(in the rows, 128 means zero)
Each row is followed by its class. Each block has new classes.
[138  96 121 151 136 119 138 145 125 136 111 149 142 144 119 131 152 121
 131 123 170 149 129  90 110 148 120 119 152 149 126 148 137 111 154 130
 157 147 114 125 111 147 140 162 163 139 105 136 105 155 135 138 132 128
 126 157 130 120 154 152 141 113  90 133 137 133 126 144 115 131 108 109
 134 124 184 121 116 126 141 132 113 114 109 121 118 123 126 141 139 133
 116 130 124 100 108 171 170 107 120 129 115 111 116 148 100 130 131 128
 124 180 129 146 158 130 138 132 116 140 120 129 138 135 115 124 129 135
 137 122 127 121 118 139 122 135 141 113 145 133 165 124 122 117 122 120
 147 135 134 130 122 106 106 143 111 164 132 138 148 109 125 128 113 138
 126 130 114 130 125 140 139 137 122 100 125 168 105 152 100 112  98 145
 133 127 110 133  88 176 124  86 130 151 128 110 149 120 114 102 130 154
 165 154 120 136 111 116 153 128 125 109 161 138 124 127 125 112 128 165
 134 130 107 123 140] -> tq
[135 140  99 111 153 122  92 189 160 128  93 127 131 130 158 136 152 134
  95  92 104 122 157 132  90 139 127 134 148 127 122 172  56 140 119 130
 151 147 149  94 108  88 155 141 161 113 155 130 133 183 132 104 109 181
 102 130 149  77 107 139  90 148 111  90 139 117 135 135 104  69 115 128
 105 151 176  94 127 158 156 160 143 116 142 122 143 120 132 122 135 132
 131 170 120 123 104 123  93  91 109 161 142 118 169 120  88 103 138 163
 140  92 109 141 150 132 189 191 130 144 147 124 101 136 105 152 106 138
 103 124 154 108 108  82 178 141 125 181 141 152 147 138 117 161 140 116
 104 162 121 111 116  87 133  97  87 144 136 104 106 157 167 117 121 115
 146 134 148 150 124 109 116 156 146  98  83 114 116 144 113 152 130 116
 112 102 123 138 146 173  84  53 125 138 133 140 215 102  98  99 169 123
 108 144 150 112 136 146 109 133 162 134 128 102 114 125 163 110  79 125
 178 132 107 118 125] -> pb
[111 129 111 127 124 135 142  85 100 127 150 128 119 122 119 127 105 124
 143 149 118 118 106 132 152 109 139 137 106 133 133   4 176 126 133 120
 103 101 111 137 145 151 103 107  87 119 117 121 128  80 126 143 136 104
 137 130 115 174 138 131 150 126 160 153 118 137 129 111 138 149 140 128
 135 118  82 143 116 115 104 108 112 133 119 132 129 143 119 123 121 114
 134  94 130 134 146 114 132 159 134  92 128 141 107 132 157 140 114 111
 134 137 146 128 107 130  92  97 130 126 114 130 146 121 151 103 146 124
 148 135 113 135 142 157 106 133 115  98 107 107 123 131 136 118 114 136
 133 104 136 140 143 163 136 118 156 119 130 135 130 101 120 142 142 125
 117 127 126 113 120 139 123  93 119 161 158 137 152 115 144 109 139 125
 134 149 122 114 135  93 156 185 145 116 158 128  62 145 159 149 118 123
 128  98 114 148 127 129 139 116 125 129 118 136 135 114 106 146 177 125
  95 119 133 143 127] -> tq
[140 120 134 108 140 102 128 151 107 106 115 126 118 126 130 166 135 124
 118 143 139 149 157 116 114 140 124 135 152 150 129 150 112 129 188 134
 171 147 113 109 161 142 132 164 152 139  96 128 105 154 130 132 159 179
  98 123 193 100 134 160 140  81 109 103 152 143 118 152 114 129  99 127
 127 145 195 105 130 134 167 132 120 123 115 120 143 148 134 150 145 148
 133 122 120 118 114 163 134 114 142 109 137 122 126 193  79 115 144 105
 139 161 146 151 158 114 140 163 115 130 104 141 111 111 118 143 125 138
 146 121 130  96 126 156 113 137 149 122 134 150 144 118 153 106 130 124
 149 125 125 122 131  98 122 132 120 109 136 132 123 141 123 124 113 128
 130 121 135 112 133 133 134 170 135  97 118 193 108 142 102 140  80 156
 125 119 137 127  98 177 118  80 112 136 136 153 136 114  96  89 152 167
 155 155  85 120 121 134 125 132 126 109 157 159 132 145 140 141 128 149
 143 128 124 114 138] -> Mz
[126  76 117 141 132 133 126 204 153 143 110 117 166 153 139  91 192 114
 133  82 178 118 126 104  99 150 103  99 150 133 124 160 126 124  97 125
 158 154 156 118  87 120 163 147 168 148 143 149 145 186 148 129  89 108
 121 164  89 109 124 138 102 162  78 136 119  90 133 141 118 114 108  94
 112 118 178 121 120 118 155 144 128 113 133 121 108 118 134 125 127 120
 125 159 123 151  93 144 178  90  86 164 124  94 157  71 120 124 120 155
 128 155  93 137 155 137 171 117 130 136 157 112 137 163 109 124 145 127
  98 125 141 156 104  85 180 127 112 162 139 126 169 134  89 148 132 118
 107 170 147 117 133  95 100 145  90 227 135 110 168 138 153 100 119 154
 158 159 109 153 136 125 117 132 138  84 105 111 117 156 110 120 144 129
 117  88 116 150 110 206 110  67 136 141  96  86 201 116  60 122 133 139
 153 156 175  97 152 123 159 122 126 132 150  70 107 116 129  75 101 115
 157 139 133 139 118] -> Mz
[129 130 126 129  92 122 124 137 133 123 118 125 119 129 132 129 135 130
 125 138 132 123 127 125 132 124 131 117 124 122 120 144 129 126 105 122
 123 124 135 127 126 135 129 124 146 123 129 132 121 141 132 126 113 123
 128 123 104 126 122 133 123 142 127 130 129 124 129 122 128 121 130 129
 121 123 130 130 124 126 124 127 128 121 128 127 124 127 123 129 127 130
 129 115 128 135 124 127 109 126 125 159 118 121 130 127 149 126 132 132
 135 129 122 121 129 141 137 112 123 131 129 122 127 128 128 125 131 128
 122 127 126 130 127 128 140 128 124 137 133 126 136 128 128 121 129 125
 131 132 127 142 130 132 126 126 126 133 125 127 137 134 132 123 125 125
 132 127 127 129 132 141 127 126 134 120 128 118 138 129 122 122 152 131
 124 121 129 126 131 139 125 119 135 121 121 127 134 125 128 142 131 130
 132 132 135 130 136 126 133 129 132 127 129 113 124 150 126 117 121 126
 119 130 113 130 124] -> tq
[130 127 104 127 132 130 118 158 139  98  89 115 124 128 142 142 148 131
 111 120 122 138 149 132 100 139 123 134 149 128 124 156  75 138 142 130
 149 153 145 107  93 116 148 146 154 123 134 128  98 168 122 127 134 155
 104 128 162 108 127 144 115 120 106  93 141 121 125 139 111 113 113 130
 109 153 197 110 131 146 156 153 144 118 134 156 138 115 139 137 140 117
 127 147 120 125 112 138 114 106 118 135 131 130 152 138  91 114 138 126
 141 132 125 142 143 116 162 165 122 133 127 116 106 128 112 145 106 127
 120 118 136 105 123  99 146 135 160 152 137 149 141 127 129 134 144 114
 130 142 128 120 137 102 120 129  99 136 137 115 112 147 142 119 116 118
 139 127 140 144 129 120 125 144 135  73 103 152 114 140 113 146 107 135
 125 104 133 134 126 172 105  61 128 144 136 136 179  99  93 106 158 145
 128 148 147 104 132 141 118 128 135 126 138 121 121 122 158 113 113 146
 153 123 113 123 126] -> bz
[140 133 116 129 123 139 106 191 172 136 116 125 151 124 135 103 156 122
 121  70 149 105 125 136  96 140 115 124 133 132 122 165  93 125  95 128
 133 141 161 110 104 102 153 131 160 137 163 136 149 173 146 104  92 126
 128 138  92  86 107 117  77 171 107 118  88 110 143 124 128 104 126 113
 112 138 141 117 141 135 136 143 136 115 142 136 123 115 118 116 115 115
 110 164 142 138 113 136 134  92 100 175 127 102 170  62 128 129 122 165
 121 108  87 125 144 128 176 133 134 145 162 122 122 157 112 126 135 125
  86 125 139 138 109  62 188 130 114 169 155 135 153 141  97 157 136 120
 104 161 139 129 116 114 113 146  87 187 125 111 131 147 158 119 124 138
 153 153 120 155 126 108 115 152 140 102 100  98 119 140 115 138 149 115
 103  96 112 137 133 161  96  87 134 140 111 106 211 115 109 125 132 111
 130 140 178 106 156 143 124 127 130 143 130  64 105 124 135  81  83 107
 164 135 100 138 117] -> bz
[134 172 111 108 126 116  97 133 141  96 111 121  91  99 151 175 109 152
  86 144  70 144 170 147 107 113 149 167 150 131 129 136  47 154 178 127
 150 128 131  94 149 112 129 129 121 106 131 103 102 133 124 100 171 209
  84  96 231  93 111 141 114  88 161  51 162 143 115 137 113 114 131 160
 120 158 160  90 152 166 150 154 149 122 142 129 164 149 141 135 143 147
 138 141 126  96 138 117  47 118 140 123 146 159 143 183  58 100 154 132
 143  75 164 130 135 105 154 197 134 118 108 140  69 102 132 164  81 138
 130 133 159  81 136 134 111 157 167 166 132 172 115 126 167 125 145 128
 133 105  99 122 110 128 144 124 131  43 131  93  61 161 144 133 122  79
 124 107 168 122 131 110 133 160 136 127  97 157 130 129 129 175 134 144
 129 128 152  99 144 118 107  81 109 125 149 187 141 107 100  92 175 145
 104 126  95 131 111 154  70 140 168 115 108 171 148 133 170 166  93 145
 139 133 104 105 113] -> Mz
[117 131 115 141 140 100 125  75 102 103 121 118 102 123 123 162 133 133
 114 151 129 156 156 107 120 133 135 153 148 134 135 136 103 125 197 124
 164 143 107 119 135 148 121 159 133 120  97 120  86 132 128 134 168 184
  94 120 206 117 151 166 152  67 126 106 150 143 110 140 110 137 113 139
 139 134 183 112 150 139 151 136 117 102 116 125 142 131 141 141 145 158
 132 103 147  96 123 160 122 127 140 100 147 133 111 214  89 118 129  99
 141 158 161 154 143 122 128 161 118 123  96 137 113 106 124 129 101 119
 176 114 140  96 139 169 104 132 162 119 126 141 130 120 154  99 132 131
 160 131 115 131 124 123 120 118 127  80 141 142 119 125  99 134 118 104
 109 122 138 106 122 119 150 147 127 116 119 191 114 136 115 146  80 162
 149 127 137 124  97 148 130 103 114 149 150 160 116 109 104  91 140 167
 147 146  77 128  96 124 122 131  87 103 162 181 140 131 136 154 125 153
 124 119 130 108 131] -> Mz
[147  77 131 175 133 103 165 132  90 139 150 124 153 154  97 106 143  95
 148 138 191 136 116  64 130 143 106 106 139 140 126 148 186  90 167 136
 182 128  97 139 116 168 116 172 152 144  91 144 103 146 130 157 147  88
 151 161 118 139 177 152 168  89  90 170 136 141 115 162 124 141 101 118
 142  98 168 148 122 111 121 114 103 134 106 115 105 113 126 126 122 143
 109  94 124 135 103 200 217 133 127 103 136 106  83 149 134 143 126 109
 109 223 103 155 152 145 114  88 114 117 117 135 175 137 118 102 151 125
 163 110 117 136 125 167  86 101 133  74 132 111 152 121 122  78 126 115
 169  99 140 126 135 112  98 138 128 158 128 168 177  98  91 125 109 160
 118 138 106 118 122 145 148 111 129 104 140 185 102 183  75 102  93 154
 144 117 108 125  66 178 143 141 114 150 132 100 116 145 113 102 104 179
 196 152  90 119 109 107 177 115  72 103 171 145 117 135 103 111 167 135
 119 116 149 117 136] -> rt
[128 132 117 125 117 134 113 150 143 113 110 116 120 134 146 155 139 132
 121 114 111 130 150 123 104 122 135 132 144 133 127 140  85 148 144 134
 143 137 138 111 128 111 148 137 139 124 126 131 122 160 132 117 132 170
 110 134 156 100 126 138 111 126 122 105 142 132 127 131 121 112 122 134
 121 146 163 105 148 141 153 134 129 123 139 132 136 139 132 133 134 138
 137 147 124 123 133 129 103 108 116 128 123 123 150 136 106 109 134 134
 137 126 124 122 146 111 159 164 126 135 130 133 104 126 122 147 108 130
 118 128 139 110 125 111 182 138 155 166 142 160 136 128 132 143 139 128
 136 148 126 121 126 106 130 124 108 125 130 115 105 144 143 129 128 119
 131 124 147 141 129 151 119 146 132 110 102 137 127 141 121 155 111 134
 116 111 136 132 135 163 111  83 121 133 121 140 169 110 105 110 156 118
 117 147 125 129 129 136 121 129 151 122 129 120 122 127 150 111 114 127
 161 138 127 124 137] -> bz
